Rows near named flat spaces through zero:
rg-lt: -27,-48,-262,-173,-65,189,-192,-125,-12,-88,60,-155,-199,-120,-175,-204,-200,-235,-213,-87,14,-76,-89,18,63,37,-67,363,173,73,-163
bd-zh: -15,49,25,131,172,-42,18,41,25,-51,-29,-9,67,8,-138,-51,21,123,-8,-28,-108,-69,-134,2,40,-185,48,-184,-30,-44,151
rg-lt: 4,127,-180,-39,-192,132,-133,-131,-89,-181,-20,-44,35,-99,98,-181,-64,-111,-106,-76,-121,-112,51,56,200,126,42,57,-34,-93,-33
hs-jd: -48,-42,-93,86,-188,149,0,-74,32,13,-80,-200,-23,-157,-217,64,-75,-126,-60,-56,-216,36,-219,-109,105,-95,-196,255,-9,60,78
gj-mh: 419,200,-18,130,-733,306,-40,-242,-247,-14,-380,-231,278,-283,204,247,96,-121,6,-192,-327,184,2,-123,223,221,-234,212,-323,-259,153
rg-lt: 59,128,-209,317,-238,319,-193,-193,-21,-351,-172,-214,-121,-228,-296,-384,-51,-22,-163,-33,-293,-154,11,95,54,154,51,149,-262,-48,22
nt-zn: 109,-191,435,-328,432,-198,-125,-15,208,354,444,289,-181,432,-103,-182,-242,-57,-49,82,368,107,210,321,-252,21,106,-86,453,-229,-184
gj-mh: 650,567,-303,-375,-341,108,-291,-217,-329,-367,-18,273,423,85,719,-422,2,71,-235,-215,-40,-289,475,322,513,531,478,-375,-72,-677,-303
rg-lt: 347,105,-28,-182,-220,190,-96,-106,-180,-161,-168,110,69,-82,301,-35,74,-14,-106,58,62,148,216,33,20,282,168,87,-145,-120,-206
nt-zn: 38,-72,367,48,-241,-3,64,-78,27,290,-38,-81,97,-28,45,354,-1,-141,101,19,-48,278,-15,-154,-16,26,-248,212,60,-91,153
rg-lt: 86,-137,63,-59,-96,208,-73,-133,55,31,13,-11,-144,-143,-95,95,-164,-176,-164,-44,-90,214,-142,180,-89,-22,-136,121,11,121,166
gj-mh: -313,-31,46,-22,357,-358,193,244,119,148,191,20,136,113,48,215,61,115,136,-19,103,-149,-134,-76,155,-231,-28,-278,143,132,190
nt-zn: -137,-18,-171,138,218,-27,61,84,19,-88,-29,-10,-1,13,-227,-120,9,131,23,-70,-168,-137,-255,40,22,-333,2,-248,-90,84,152
hs-jd: 135,-75,73,134,-280,86,143,-2,-39,136,-198,-81,39,-124,34,361,103,0,115,-38,-98,232,-91,-70,-130,-10,-229,57,-217,112,170
hs-jd: -195,109,-76,36,324,-238,-85,114,-49,-85,98,-12,-68,152,3,-274,64,120,82,6,285,-316,171,-129,-103,6,193,-80,189,-49,-183
gj-mh: -156,-30,269,-515,290,-202,-254,-69,41,63,471,307,-122,363,321,-415,-169,-206,-59,216,519,-69,575,186,43,394,323,107,454,-257,-488
bd-zh: 51,19,-84,-156,-187,26,19,-44,-115,113,-52,-54,140,-20,119,140,-17,-121,28,-123,-71,54,-114,-128,171,-87,-155,109,66,-88,-10
bd-zh: -40,43,-129,-158,109,-90,-134,4,0,-5,166,-6,-113,161,-30,-300,-76,-41,-28,3,233,-220,195,-28,-15,139,119,150,251,-113,-356
bd-zh: -229,-75,-45,-45,4,-75,-53,19,-12,63,84,-121,-186,-24,26,28,-29,-148,53,-5,249,-62,90,-140,-151,95,-97,264,187,168,-109
bd-zh: 43,-6,625,-163,439,-344,74,165,-22,106,106,437,114,294,486,136,231,224,177,335,503,231,463,1,-267,177,377,-342,77,-121,-98
nt-zn: -135,14,-46,16,72,-186,158,159,40,78,24,-35,121,57,36,141,106,97,128,26,35,-98,-35,-163,123,-63,-23,-52,13,52,-23
gj-mh: -29,173,-233,-181,-27,-125,-139,-16,-27,-60,208,31,7,205,136,-379,-69,-31,-11,-39,169,-358,313,25,171,271,181,49,218,-243,-411
nt-zn: -181,15,199,-38,-46,-79,45,-35,-92,92,-13,78,182,16,235,176,25,-97,110,0,-83,125,-61,-140,114,-157,-79,-73,73,-89,180
gj-mh: 198,141,-501,17,-116,173,58,42,-164,-260,-273,-82,147,-199,-14,-6,91,139,-100,-178,-267,-125,-296,-40,210,-189,22,-136,-264,78,43
gj-mh: -179,-275,330,121,161,-1,120,39,179,168,42,26,-129,18,-262,151,-15,-19,78,173,-40,264,-124,51,-179,-175,-137,27,-73,188,191
bd-zh: -335,-229,28,137,153,-8,110,81,54,135,-77,-196,-158,-178,-292,325,-33,-103,41,-34,-48,148,-457,-277,-203,-447,-309,204,133,389,292
nt-zn: 151,4,391,-371,-1,-82,-157,-122,58,155,296,283,-11,222,367,-53,-139,-165,-87,149,320,155,450,191,-28,409,185,78,318,-269,-251
hs-jd: 165,62,95,-140,29,-45,134,87,-80,-41,-106,225,231,3,350,230,159,141,18,102,15,169,34,-26,89,4,157,-228,-127,-18,20
hs-jd: 350,124,-68,-131,57,103,-228,-113,-71,-167,57,125,-51,116,33,-436,-58,66,-146,-44,112,-120,284,334,-14,257,267,-147,-60,-271,-218
gj-mh: -297,-32,-326,57,84,-63,59,120,-4,-74,-14,-165,-92,-61,-150,-46,30,4,51,-36,15,-214,-159,-201,29,-155,-70,120,41,235,-76
bd-zh: -181,-101,-291,-101,46,139,-45,-15,-79,-52,-93,-270,-58,-212,-268,2,-79,-180,-107,-127,-109,-25,-401,-211,187,-319,-210,320,75,191,46
nt-zn: 68,150,-247,187,-84,141,-62,-13,-116,-320,-228,-85,-29,-139,-50,-222,121,128,-46,32,-75,-144,56,-98,-29,95,163,43,-218,19,-127
bd-zh: 183,107,187,-153,182,-150,-156,-50,22,77,244,208,13,252,166,-200,-108,37,-50,-63,213,-99,268,266,-69,155,195,-264,235,-303,-64
nt-zn: -329,40,-125,339,-24,-80,177,165,-46,-142,-236,-204,39,-169,-55,147,254,137,190,107,-58,-107,-88,-411,-14,-92,-42,97,-200,256,52
hs-jd: -18,-61,-37,18,265,-38,58,135,24,-19,-90,-58,-73,-48,-196,84,60,112,-40,69,102,27,-196,-229,-148,-214,39,111,99,173,-56
nt-zn: 101,7,217,-147,111,-21,-149,-71,51,-14,168,208,-121,165,111,-221,-81,-24,-83,152,232,41,332,161,-164,264,235,20,167,-152,-238
bd-zh: 101,-91,259,-179,-86,-84,57,65,-24,157,-13,65,-40,109,239,144,171,-12,144,282,412,211,429,-191,-173,403,76,337,9,-6,-420
rg-lt: -192,-192,-73,379,-230,220,56,-72,187,87,-108,-426,-210,-302,-595,190,-132,-167,-47,-91,-347,71,-435,-114,-59,-212,-442,395,-81,306,319
rg-lt: -138,6,-53,49,7,-11,-50,-9,8,5,1,-170,-56,-43,-155,-54,-34,-74,-10,-12,18,-92,-59,-195,26,-38,-66,242,140,13,-67
hs-jd: 346,111,-64,34,-106,149,-4,-32,-121,-160,-210,45,125,-102,102,5,114,142,-61,-43,-105,68,17,117,43,71,106,-181,-301,-77,63
nt-zn: 83,-44,-164,-172,39,82,-112,-14,-73,-42,-21,-105,-135,-45,-80,-122,-26,-76,-88,-20,188,-28,32,-56,-41,77,9,269,71,54,-237
nt-zn: -422,-255,246,-219,231,-5,-89,-13,78,0,166,38,-276,-40,7,-28,-79,-265,-57,312,316,195,130,-129,-126,92,40,432,243,272,-178
gj-mh: 144,29,-141,-67,-208,105,-52,-51,-59,-22,-66,-99,-40,-74,32,-4,-1,-68,-47,-38,49,-6,76,-46,8,182,-38,224,-20,-3,-166
hs-jd: 38,-76,-68,-157,222,-97,36,137,83,85,67,6,-121,101,-138,6,-10,63,-45,100,246,-28,-19,-175,-144,-33,75,213,253,93,-322
bd-zh: -158,330,-492,274,-83,110,-34,-61,-243,-372,-261,-327,437,-287,-132,-204,67,68,-35,-407,-651,-411,-502,-57,757,-457,-102,-377,-356,-176,524
bd-zh: -195,107,-393,99,-229,-2,68,33,-134,-34,-158,-289,120,-174,-24,132,45,-70,71,-214,-194,-203,-289,-352,224,-208,-232,166,24,89,67
rg-lt: -259,155,-695,299,-232,100,46,90,-61,-358,-224,-390,-56,-255,-243,-209,125,72,17,-63,-203,-447,-130,-323,205,31,-34,273,-222,245,-196
gj-mh: 191,94,67,-218,-119,-99,-65,-34,78,69,237,221,-7,238,292,-135,-67,-8,-27,88,226,-75,453,188,-14,456,206,-13,167,-225,-364
rg-lt: -490,-373,287,228,229,-175,223,158,343,311,196,-74,-279,31,-367,321,-67,-56,160,161,53,152,-205,-52,-319,-234,-289,108,123,445,250
nt-zn: 125,28,300,-96,64,-301,55,80,1,325,148,193,58,332,265,139,55,86,208,18,329,36,292,-52,-263,117,43,-134,257,-225,-162
gj-mh: 340,236,29,-383,-319,49,-231,-184,-205,-64,55,179,98,45,622,-70,-42,-165,-127,-18,271,26,484,44,67,542,219,144,203,-323,-351
rg-lt: -194,-347,286,-2,-72,88,13,-124,258,385,211,-159,-199,-34,-398,225,-289,-337,-34,-41,-143,270,-281,119,-46,-184,-448,310,190,140,282
hs-jd: -209,-271,66,-135,227,-74,-22,39,189,209,264,5,-308,164,-282,-102,-169,-132,4,88,218,23,4,69,-218,-51,-94,222,264,156,-182
rg-lt: 70,413,-82,-72,-230,-88,-236,-172,-170,-185,135,106,226,52,548,-233,-68,-69,-65,-212,3,-325,357,160,278,354,212,-282,144,-406,24
gj-mh: 106,-118,-123,103,150,93,38,81,119,-86,-45,17,-253,-64,-257,-11,-14,134,-104,55,45,32,-106,117,-326,-46,54,-14,-81,280,-25
hs-jd: 144,293,-94,-88,-47,-57,-144,-67,-82,-204,92,206,126,125,345,-291,-20,78,-82,-31,38,-238,311,148,123,266,325,-255,80,-301,-172
hs-jd: -22,-28,144,-105,80,74,-50,-74,4,-43,17,126,28,-30,45,5,-82,-78,-117,68,-81,155,-93,29,48,-113,61,-10,89,-30,82
hs-jd: 186,-154,349,-66,-27,66,-106,-130,6,224,54,80,-169,90,-21,47,-96,-124,11,9,167,280,130,153,-348,81,-97,97,93,-85,19
bd-zh: 448,-116,470,-356,-27,27,-35,-88,44,247,136,356,-6,171,331,202,-67,-59,-75,131,265,430,306,309,-219,295,99,-58,90,-163,-98
nt-zn: 141,-5,45,130,-391,206,46,-127,37,8,-117,-53,45,-190,30,228,-36,-89,-55,-39,-277,186,-80,95,46,99,-166,58,-198,40,221
rg-lt: -88,-51,46,-93,32,-138,95,119,-11,124,-6,-29,2,55,86,163,105,4,116,119,227,40,84,-283,-63,51,-17,221,124,75,-221
bd-zh: 363,47,-26,97,-41,230,-12,-77,8,-66,-185,-140,143,-250,-232,157,-47,59,-220,-194,-335,121,-385,146,188,-205,-107,-120,-199,-30,398
hs-jd: 341,-113,-101,157,-481,406,22,-174,31,38,-245,-178,-104,-266,-274,201,-90,-113,-127,-109,-355,275,-258,106,-106,0,-302,257,-270,112,158
rg-lt: 7,5,-44,160,-14,-31,75,58,36,41,-59,-104,12,-15,-145,63,50,87,63,-41,-64,-54,-88,-67,-32,-73,-76,-18,-65,34,61
gj-mh: 516,222,25,-34,-405,212,-232,-235,-127,-99,-89,-28,45,-63,206,-147,-28,-55,-142,-98,28,12,357,182,18,504,103,109,-100,-340,-144
-239,-98,-95,54,228,-163,142,202,104,-31,76,78,-145,69,-16,21,88,138,101,136,174,-96,47,-21,-191,-19,86,-102,-19,294,-94  rg-lt
227,24,331,-298,-93,-67,-46,-83,-78,157,108,336,97,213,479,76,-5,-63,44,95,220,231,360,128,-97,258,136,-98,126,-259,-162  hs-jd
289,-10,467,-331,188,-112,-65,-12,-15,84,159,407,70,288,396,-86,65,73,15,251,377,230,518,250,-95,360,339,-188,25,-280,-258  bd-zh
-442,37,-45,51,206,-73,-11,7,88,-167,157,3,89,-48,-49,-151,-89,-57,-60,8,-223,-189,-168,61,365,-203,51,-194,41,50,254  hs-jd
-378,-72,2,243,192,-57,60,85,58,-95,-29,-118,-90,-104,-194,2,56,34,69,64,-53,-71,-152,-117,-48,-194,-46,-18,-69,245,199  nt-zn
-19,-304,593,104,110,-135,241,95,179,514,-6,-41,31,102,-255,512,51,2,215,135,26,437,-200,-193,-222,-277,-322,135,71,49,230  rg-lt
-113,-123,160,-192,40,-151,92,62,112,232,193,117,-10,151,118,168,-49,-84,68,103,153,100,78,-26,-15,43,-50,77,207,35,-112  hs-jd
-35,-183,229,0,-22,-115,174,147,114,177,12,75,-169,43,130,327,140,44,151,268,340,227,248,-131,-379,258,-12,207,-4,276,-195  rg-lt
149,152,-266,-77,-290,113,-34,-85,-150,-60,-112,-134,201,-138,124,49,-13,-81,-62,-228,-201,-86,-127,-28,330,-2,-111,20,-77,-121,71  bd-zh
95,234,-445,-89,-322,112,-13,-39,-120,-314,-68,94,146,-43,312,-220,52,44,-65,-23,-165,-230,178,90,309,270,203,-106,-212,-87,-248  bd-zh
-33,-1,-14,221,28,106,28,-23,111,-119,-49,-49,13,-83,-273,-92,-30,76,-70,20,-294,-26,-176,105,103,-131,2,-110,-178,24,193  nt-zn
-215,151,-39,41,150,-125,-59,51,-11,-241,81,61,25,0,198,-190,69,72,-9,95,117,-228,228,4,105,182,257,-142,2,13,-48  nt-zn
-47,-48,112,-15,356,-112,-117,21,135,27,225,103,-219,140,-146,-179,-144,32,-94,10,207,-90,50,166,-268,-35,129,-108,276,22,-12  bd-zh
-345,-124,20,139,286,-119,43,121,24,70,-32,-222,-127,-84,-284,118,28,-18,74,-5,100,-36,-273,-324,-144,-331,-158,185,173,250,129  bd-zh
104,239,-327,229,-112,114,-121,-81,-80,-248,-116,-172,60,-139,-134,-231,-35,77,-113,-247,-261,-300,-134,64,147,-51,28,-150,-109,-115,151  rg-lt
-59,-61,22,-153,245,-415,242,270,56,431,163,6,162,267,50,355,63,119,237,-135,220,-85,-152,-199,8,-281,-172,-164,294,-4,-1  rg-lt
-147,-116,68,10,126,-91,38,70,-7,104,15,-44,-89,51,-68,40,49,-9,121,39,154,29,5,-100,-144,-77,-74,72,34,101,-29  hs-jd
90,-17,72,-204,52,-18,-182,-75,-19,104,130,-23,-138,113,-21,-161,-113,-133,-67,-4,278,-16,182,-35,-116,157,33,278,303,-145,-281  gj-mh
-148,97,192,275,-225,-31,55,-45,-53,20,-133,-151,166,-161,128,258,103,-41,127,-36,-157,50,-24,-188,90,14,-152,3,-107,-22,328  nt-zn

Rows near named flat spaces through zero:
qr-dj: -131,-254,-525,484,-228,-51,-159,358,-57,268,-92,101,61,-80,16,204,100,-353,-357,49,110,209,-22,10,-3,51,-239,7,-7,312,-163
hg-rh: -79,-53,-72,-189,-175,220,-32,-250,168,-168,280,-79,0,56,118,-69,108,114,94,-89,-153,-80,66,-94,303,35,253,-176,113,121,154
dl-pq: 108,199,369,64,62,-278,118,173,-184,-14,-338,437,-174,-111,-430,261,21,-276,13,-110,160,29,-133,331,-449,-31,-233,115,-124,-494,-219
hg-rh: -84,-175,69,405,260,-106,102,50,-309,322,-222,290,-28,-119,-335,59,-129,-129,-174,-228,-17,-123,-2,-44,-122,158,-281,89,134,-241,-276
mm-lq: 298,5,-155,-36,-56,74,-7,260,-13,16,-214,95,87,-32,-87,-135,-61,-235,89,189,192,30,-79,177,-256,-240,2,218,-255,-41,89
qr-dj: 277,-12,-117,-546,-357,459,-168,-181,371,-351,293,-98,46,96,77,-347,-58,32,297,170,96,-122,82,116,309,-202,490,135,-191,130,388
qr-dj: -60,-86,-188,-370,-232,353,5,-178,154,-171,430,-90,1,42,210,-209,100,118,154,-78,-102,-167,17,-74,301,-101,316,53,-3,128,299
dl-pq: -106,70,433,79,393,-61,314,-176,-209,118,-158,71,-29,104,-191,23,-60,202,140,-330,-345,-165,-105,-57,-146,111,-130,-256,349,-377,-89
qr-dj: -207,186,10,500,555,-346,286,72,-355,-30,-264,-236,214,-50,105,238,64,192,-230,-47,-167,-2,61,-87,-117,248,-139,-365,222,52,-288
dl-pq: 58,-87,-278,27,-174,205,-145,180,26,-2,54,178,110,-116,-106,-234,-77,-289,-82,68,293,-203,94,103,46,-140,166,367,-317,5,49
hg-rh: -218,-216,-399,249,-34,-11,-97,194,-19,201,150,-265,-1,-14,282,164,37,14,-280,4,-46,151,-55,-146,196,85,-252,-68,257,429,-108
mm-lq: -99,19,63,-159,-54,123,-43,-280,172,-219,247,-216,-8,105,128,9,13,252,46,-44,-154,-31,102,-60,368,151,211,-231,201,158,76
mm-lq: 122,102,-170,-393,-233,232,-82,11,264,-343,247,-245,-2,25,251,-54,116,11,160,113,46,-5,-56,98,162,-206,229,-67,1,217,209
mm-lq: -216,50,321,-54,-148,-134,33,-131,-56,-80,136,334,-245,-1,-269,280,48,4,-82,-240,1,1,20,204,72,234,-34,84,11,-280,-104
mm-lq: 41,-52,157,-103,-102,48,11,-147,57,119,-21,142,-7,142,-83,-144,-47,71,150,9,-102,44,20,-44,-47,-1,96,52,-128,-132,172
mm-lq: 110,154,206,6,129,-187,59,33,-57,-58,-200,37,-52,-40,-94,127,10,-23,43,34,41,72,-53,85,-214,-17,-111,-63,-6,-151,-107
hg-rh: -72,-245,-77,-27,-98,199,-2,-18,7,247,133,63,-37,110,-22,-137,-100,35,27,-116,-124,-37,-59,-68,112,2,-47,128,93,14,122
dl-pq: -154,23,-54,190,-179,-153,-53,308,-86,8,-32,251,-140,-88,-190,351,68,-296,-256,-100,191,89,-85,308,-87,72,-225,134,-26,-71,-216
mm-lq: -113,-48,48,-19,-32,37,18,85,-38,169,56,134,-85,-14,-53,-30,3,-95,1,-164,-13,-99,-108,-17,-90,-86,-127,119,34,-149,-15
mm-lq: -90,25,11,-74,-6,28,-18,-83,55,-66,136,-67,-62,-60,91,38,101,18,11,-110,-53,-75,-21,-102,83,-24,-1,-127,143,24,-38
qr-dj: -10,-24,-256,-133,-166,287,-72,84,107,-238,237,-38,13,-90,27,-42,47,-158,-24,-83,111,-211,-9,140,234,-104,162,46,68,112,29
dl-pq: 354,232,133,-111,149,-57,90,-26,-61,-345,-246,98,56,-151,-202,-14,0,-101,147,132,188,-84,54,211,-195,-92,165,16,-197,-208,-43
qr-dj: 402,327,388,-605,-134,190,4,-231,248,-551,2,116,-44,29,-216,-183,-29,-6,427,99,146,-168,39,325,-38,-202,447,52,-253,-331,230
hg-rh: 241,97,-37,-453,-53,334,-11,-123,260,-301,163,-311,95,112,212,-291,-31,153,321,131,-54,-116,-24,14,152,-234,328,-87,24,128,303
hg-rh: 54,-70,39,-312,-95,151,18,-295,131,-64,221,-142,-8,147,172,-173,-13,303,199,70,-170,50,58,-138,202,23,226,-11,-21,107,284
hg-rh: -347,-239,-162,527,-307,-289,-71,237,-178,435,-110,512,-180,-87,-228,441,224,-393,-380,-217,3,274,-80,19,-182,192,-419,14,-11,-62,-271
mm-lq: 290,21,-186,-350,-86,398,-118,-173,306,-347,158,-324,163,45,185,-332,-51,88,250,187,16,-149,92,-35,295,-184,414,-120,13,251,255
mm-lq: 74,-44,119,10,101,-133,38,-21,-99,228,-126,74,-13,17,-21,-108,-88,75,50,94,9,84,1,-118,-198,-21,-100,187,-176,-108,44
dl-pq: -51,85,447,-76,146,-226,178,-244,-109,111,-95,156,-152,56,-101,94,61,187,151,-148,-219,72,-58,-116,-213,85,-115,-122,60,-323,-13
mm-lq: 42,-23,-53,-245,-201,310,-78,-79,168,-198,218,42,4,23,-59,-163,-35,-54,103,-58,53,-198,41,120,231,-73,264,87,-27,-11,145
mm-lq: 194,179,52,-520,-194,203,-64,-104,291,-355,203,-233,42,150,206,-209,-19,176,273,232,54,7,28,126,130,-175,372,66,-201,102,342
qr-dj: -51,34,22,402,92,-238,4,181,-166,71,-288,204,-4,-106,-251,271,15,-233,-225,-55,101,68,4,140,-167,136,-221,-75,34,-106,-307
hg-rh: -34,-119,-90,35,-234,45,-68,28,41,104,30,187,-37,33,-75,17,41,-124,-32,-15,11,79,-1,35,8,10,5,77,-100,2,59
qr-dj: -107,-248,-211,-243,-420,245,-48,-229,177,74,363,68,-89,100,185,-81,206,65,126,-88,-225,90,-21,-195,226,-31,167,-53,8,164,306
qr-dj: -189,64,95,156,135,-162,66,-8,-79,-22,-1,-89,-57,-4,29,253,60,89,-129,-128,-110,44,-28,-8,43,165,-154,-224,257,22,-182
dl-pq: -9,267,163,-193,167,21,93,-224,66,-409,115,-285,138,83,151,-73,-12,323,102,82,-62,-120,159,39,200,96,357,-167,-12,45,103
qr-dj: 62,71,80,58,126,17,-21,186,-103,90,-146,228,45,-153,-226,-205,-130,-261,-14,-47,257,-287,1,71,-231,-180,-32,325,-225,-302,-105
dl-pq: -78,-207,-546,-141,-528,277,-325,64,332,-88,417,-230,60,88,352,-82,57,-20,-128,239,119,161,111,-19,456,-20,245,126,-150,577,253
hg-rh: -407,-194,-32,90,-241,-124,-29,-78,-11,250,282,45,-162,145,143,235,102,179,-196,-127,-197,247,-4,-119,196,266,-148,6,92,156,36
qr-dj: 43,-436,-783,103,-461,339,-286,-10,297,51,260,-381,225,220,406,-113,-11,114,-143,373,-88,364,168,-139,569,128,248,-100,-4,858,319
hg-rh: 36,23,-196,225,7,-117,-115,164,-23,-65,-108,-72,104,-76,16,89,-43,-95,-211,203,211,99,116,88,38,82,-6,63,-138,196,-126
hg-rh: 266,125,141,-124,61,16,-2,32,3,-87,-187,140,40,-70,-180,-176,-93,-130,150,109,188,-113,18,114,-213,-170,99,182,-253,-231,30
dl-pq: 39,86,-3,308,281,-170,128,260,-222,76,-325,41,61,-106,-128,142,-8,-173,-106,-46,47,-23,-102,93,-290,-32,-251,-83,101,-118,-244
dl-pq: -184,-255,-2,2,-126,3,85,-172,-98,240,185,189,-181,34,-21,109,92,101,-21,-219,-228,93,-55,-148,86,149,-132,18,138,-34,50
dl-pq: 0,87,-16,-95,99,41,11,-195,96,-248,121,-324,84,44,214,-10,27,254,42,75,-106,-7,101,-92,241,87,189,-248,141,212,49
qr-dj: -109,-279,-485,284,-441,86,-292,383,83,163,72,194,-104,-113,-98,255,64,-480,-344,-32,237,147,-74,182,129,2,-245,136,45,266,-177
hg-rh: -63,-276,-300,75,-106,197,-64,29,28,250,124,-38,44,26,117,-153,-11,-34,-38,-38,-89,-15,-26,-194,126,-50,-39,44,80,194,93
dl-pq: -97,140,78,188,415,-206,71,55,-124,-36,-88,-346,46,-61,156,141,-57,181,-139,-2,-35,-25,-5,-97,5,102,-195,-200,281,108,-248
qr-dj: 87,-64,-189,-54,-280,217,-148,-1,175,-141,71,91,40,-10,-76,-63,36,-192,18,35,95,-42,60,109,158,-55,199,-6,-77,88,76
mm-lq: 182,142,321,38,291,-110,86,245,-216,151,-342,313,-37,-150,-384,-141,-221,-257,58,-65,268,-250,-105,179,-464,-205,-208,388,-200,-523,-177
hg-rh: 8,-153,-234,-82,-206,62,-82,-12,107,44,154,-119,-62,26,205,60,100,34,-6,74,-62,193,-47,-97,122,-21,-39,-52,65,273,103
dl-pq: -227,-93,75,171,207,-61,115,3,-158,275,16,-32,-21,45,31,13,-51,125,-79,-193,-184,-59,-66,-165,-20,91,-209,-35,220,-57,-84
450,101,156,-33,114,-55,52,108,-84,-17,-430,269,33,-105,-330,-127,-105,-249,191,154,211,-18,-46,182,-425,-211,-20,176,-283,-327,-20  hg-rh
-237,-147,-249,116,-101,123,-43,-33,58,57,218,-181,95,119,206,-11,24,132,-131,-29,-152,28,69,-115,305,139,84,-115,134,299,77  mm-lq
-239,-138,-20,95,-61,12,14,34,-133,142,165,237,-134,-92,-137,91,8,-95,-165,-252,26,-128,-17,18,80,100,-126,194,56,-122,-112  qr-dj
-125,-359,-547,80,-213,360,-187,72,145,155,313,-258,121,84,262,-181,-83,25,-150,45,-46,-17,51,-153,444,19,73,60,146,499,140  hg-rh
-302,-61,-66,239,-96,-228,54,161,-134,224,28,41,-12,151,92,227,39,95,-235,19,-81,273,-13,51,-33,213,-162,83,-81,108,4  mm-lq
95,21,342,-493,-99,187,63,-317,121,-50,192,116,-103,143,-60,-284,-81,217,346,-57,-109,-124,1,-25,34,-89,247,184,-142,-272,315  hg-rh
180,-43,-112,-16,168,101,6,43,79,71,-110,-359,115,96,210,-134,-87,121,122,141,-126,73,-90,-140,-14,-128,-69,-200,211,224,71  mm-lq
-203,-207,9,233,78,-180,-28,232,-144,605,-72,57,-123,22,55,28,-85,-48,-153,-88,-47,129,-179,-222,-239,-40,-498,199,82,-31,-117  dl-pq
78,-48,414,-169,-58,72,134,-192,-51,140,-92,469,-176,67,-408,-77,-43,-67,254,-266,-137,-110,-102,81,-200,-33,-18,85,-13,-523,77  dl-pq
-105,-52,354,6,239,71,161,-170,-135,285,-54,209,-14,69,-214,-252,-146,89,149,-290,-198,-286,-36,-163,-123,-8,-44,64,91,-415,15  dl-pq
-163,109,63,318,332,-115,9,46,-76,-84,-96,-238,78,-38,-13,177,-87,67,-214,-99,-28,-108,55,8,143,198,-125,-285,358,83,-320  qr-dj
-46,-388,-326,-185,-453,346,-139,-221,193,145,373,74,-37,115,125,-199,52,55,68,-8,-141,73,64,-184,357,19,209,111,-57,255,330  qr-dj
-54,210,73,202,396,-178,39,-10,-55,-166,-125,-380,154,-25,150,82,-59,195,-118,81,-19,-43,98,-73,68,131,-16,-284,198,146,-208  mm-lq
48,270,399,230,465,-256,212,162,-292,-66,-399,210,-82,-212,-400,241,-38,-212,-38,-264,82,-227,-137,213,-389,-10,-312,-121,227,-495,-436  hg-rh
-116,-227,47,-226,-261,213,-15,-312,101,112,313,144,-107,144,-8,-145,-3,174,120,-136,-197,-16,50,-128,258,96,169,96,-6,-24,253  hg-rh
342,-230,-302,-272,-303,223,-101,-114,208,3,74,-137,46,140,196,-195,-12,110,210,333,-49,293,17,-71,122,-105,188,64,-170,340,377  hg-rh
